Here is a tiny trained network, its code and every weight. The questions are about switching its units off for an input and a class, where a switched-off unit gives its printed mean instead of its output.

import numpy as np


def w(rows, s, z=0):
    codes = np.array(rows[::2]) - 128.0
    scale = np.full(codes.shape[1], s)
    scale[-1] = z or s
    return codes * scale


def norm(h):
    return h / np.sqrt((h * h).mean(-1, keepdims=True) + 1e-5)


def f(y):
    return y / 2 * (1 + np.tanh(0.7978845608 * (y + 0.044715 * y**3)))


def log_softmax(a):
    a = a - a.max(-1, keepdims=True)
    return a - np.log(np.exp(a).sum(-1, keepdims=True))


def net(x, mask):
    res = np.array(x, float).reshape(1, 6) / 4 @ E
    u = 0
    for l in range(2):
        y = f(norm(res) @ A[l][:, :-1].T + A[l][:, -1])
        res = res + np.where(mask[u : u + 7], y, B[l][:, -1]) @ B[l][:, :-1]
        u += 7
    return log_softmax(norm(res)[-1] @ U[:, :-1].T + U[:, -1])


A, B = {}, {}
E = w([
[126,146,136,118,208,137,91,85],'x0',
[194,38,195,148,99,135,131,47],'x1',
[55,72,163,188,123,182,65,69],'x2',
[114,140,107,254,148,186,147,222],'x3',
[160,65,49,145,146,95,66,118],'x4',
[108,72,176,171,71,169,113,82],'x5',
],0.00084)
A[0] = w([
[213,39,37,57,43,8,131,152,55],'L0N0',
[62,164,205,161,183,193,88,110,3],'L0N1',
[5,139,111,84,111,115,71,65,110],'L0N2',
[38,209,171,207,51,236,204,220,6],'L0N3',
[138,165,170,113,48,173,198,147,35],'L0N4',
[146,114,64,71,207,95,35,44,33],'L0N5',
[145,28,168,205,79,135,122,111,5],'L0N6',
],0.0023,0.00072)
B[0] = w([
[158,211,182,128,194,196,165,73,191],'L0N0',
[84,222,144,131,158,156,197,61,143],'L0N1',
[56,154,165,49,76,193,65,201,163],'L0N2',
[168,85,153,80,252,37,94,92,247],'L0N3',
[111,84,200,126,133,62,166,187,148],'L0N4',
[128,30,213,74,138,40,116,153,162],'L0N5',
[107,71,130,177,51,196,119,90,158],'L0N6',
],0.0016,0.0013)
A[1] = w([
[100,232,102,41,197,54,170,198,15],'L1N0',
[63,131,118,94,71,154,89,128,65],'L1N1',
[78,56,157,196,114,186,67,47,11],'L1N2',
[185,102,122,61,127,110,90,62,2],'L1N3',
[125,133,37,203,177,135,110,185,59],'L1N4',
[144,114,229,45,70,98,173,1,130],'L1N5',
[221,160,116,142,152,102,215,179,66],'L1N6',
],0.0028,0.00095)
B[1] = w([
[183,94,119,196,62,178,153,79,236],'L1N0',
[141,149,127,75,122,188,85,159,124],'L1N1',
[249,151,81,127,4,164,242,87,188],'L1N2',
[193,111,126,106,230,66,124,88,131],'L1N3',
[127,133,17,198,168,108,17,195,162],'L1N4',
[118,106,47,189,171,118,82,183,250],'L1N5',
[43,172,99,35,36,111,107,139,182],'L1N6',
],0.0019,0.002)
U = w([
[54,213,213,189,230,188,172,70,56],'0',
[189,240,73,50,25,71,228,173,117],'1',
[202,14,145,231,5,225,155,28,254],'2',
[81,56,241,149,113,37,196,209,3],'3',
[104,155,10,234,191,112,42,233,202],'4',
[218,60,125,35,254,44,66,42,135],'5',
[16,138,166,13,79,209,26,119,92],'6',
],0.0071,0.0015)

Each question gives the input, the list of numbers given to net, and the class t.
The units are the neurons (one row each of A and B). Each row of codes is followed by its name. A weight is (code - 128) times the scale printed after its matrix; where a second scale follows, it is the last column's (A, B and U).
mask holds one flag per neuron, layer by layer. A switched-off neuron (its flag False) gives its mean, the last column of its row in B, instead of its output. The means were averaged over made-up inputs and are rounded, as every weight is.
A unit's drop is (log p(t) with every unit on - log p(t) with that unit switched off) / (log p(t) with every unit on - log p(t) with every unit switched off).
The circuit of an input: a set's keep is (log p(t) with only the set's units on - log p(t) with every unit switched off) / (log p(t) with every unit on - log p(t) with every unit switched off). Starting from the 12 units with the biggest drops (on a tie, the unit counted first), units are removed one at a time, each time the one whose removal leaves the highest keep (on an exact tie, the one counted first), for as long as the keep stays at least 0.8.
units of the circuit, in order: the units of the circuit, biggest drop first
most important unit: the unit with the biggest drop
top k neurons: the k neurons with the biggest drops, biggest first
k most important neurons of layer l: the k neurons of layer l with the biggest drops, biggest first
drop when u is switched off: that unit's drop, to one decimal
input [-3,2,-1,-4,-4,1], class 3: units of the circuit, in order => L0N4, L1N2
input [5,5,-5,4,-8,0], class 3: units of the circuit, in order => L0N4, L0N0
input [-4,4,-1,-8,1,3], class 5: top 4 neurons => L1N3, L1N0, L1N5, L0N0
input [-6,6,-1,2,1,-5], class 1: most important unit => L1N6
input [-7,3,1,7,-6,4], class 3: units of the circuit, in order => L1N0, L0N3
input [3,-3,6,-4,-1,-7], class 6: top 2 neurons => L0N2, L0N3
input [-1,-6,-2,-2,0,7], class 6: units of the circuit, in order => L1N2, L1N4
input [-2,2,0,6,-6,2], class 3: units of the circuit, in order => L0N3, L0N4
input [-3,1,-1,3,-4,4], class 3: 2 most important neurons of layer 0 => L0N3, L0N4
input [2,2,-5,2,-7,8], class 3: units of the circuit, in order => L0N4, L1N0
input [8,-1,8,6,5,0], class 2: top 2 neurons => L1N2, L1N5
input [-4,-1,-5,4,-8,8], class 3: drop when L0N3 is switched off => 0.3
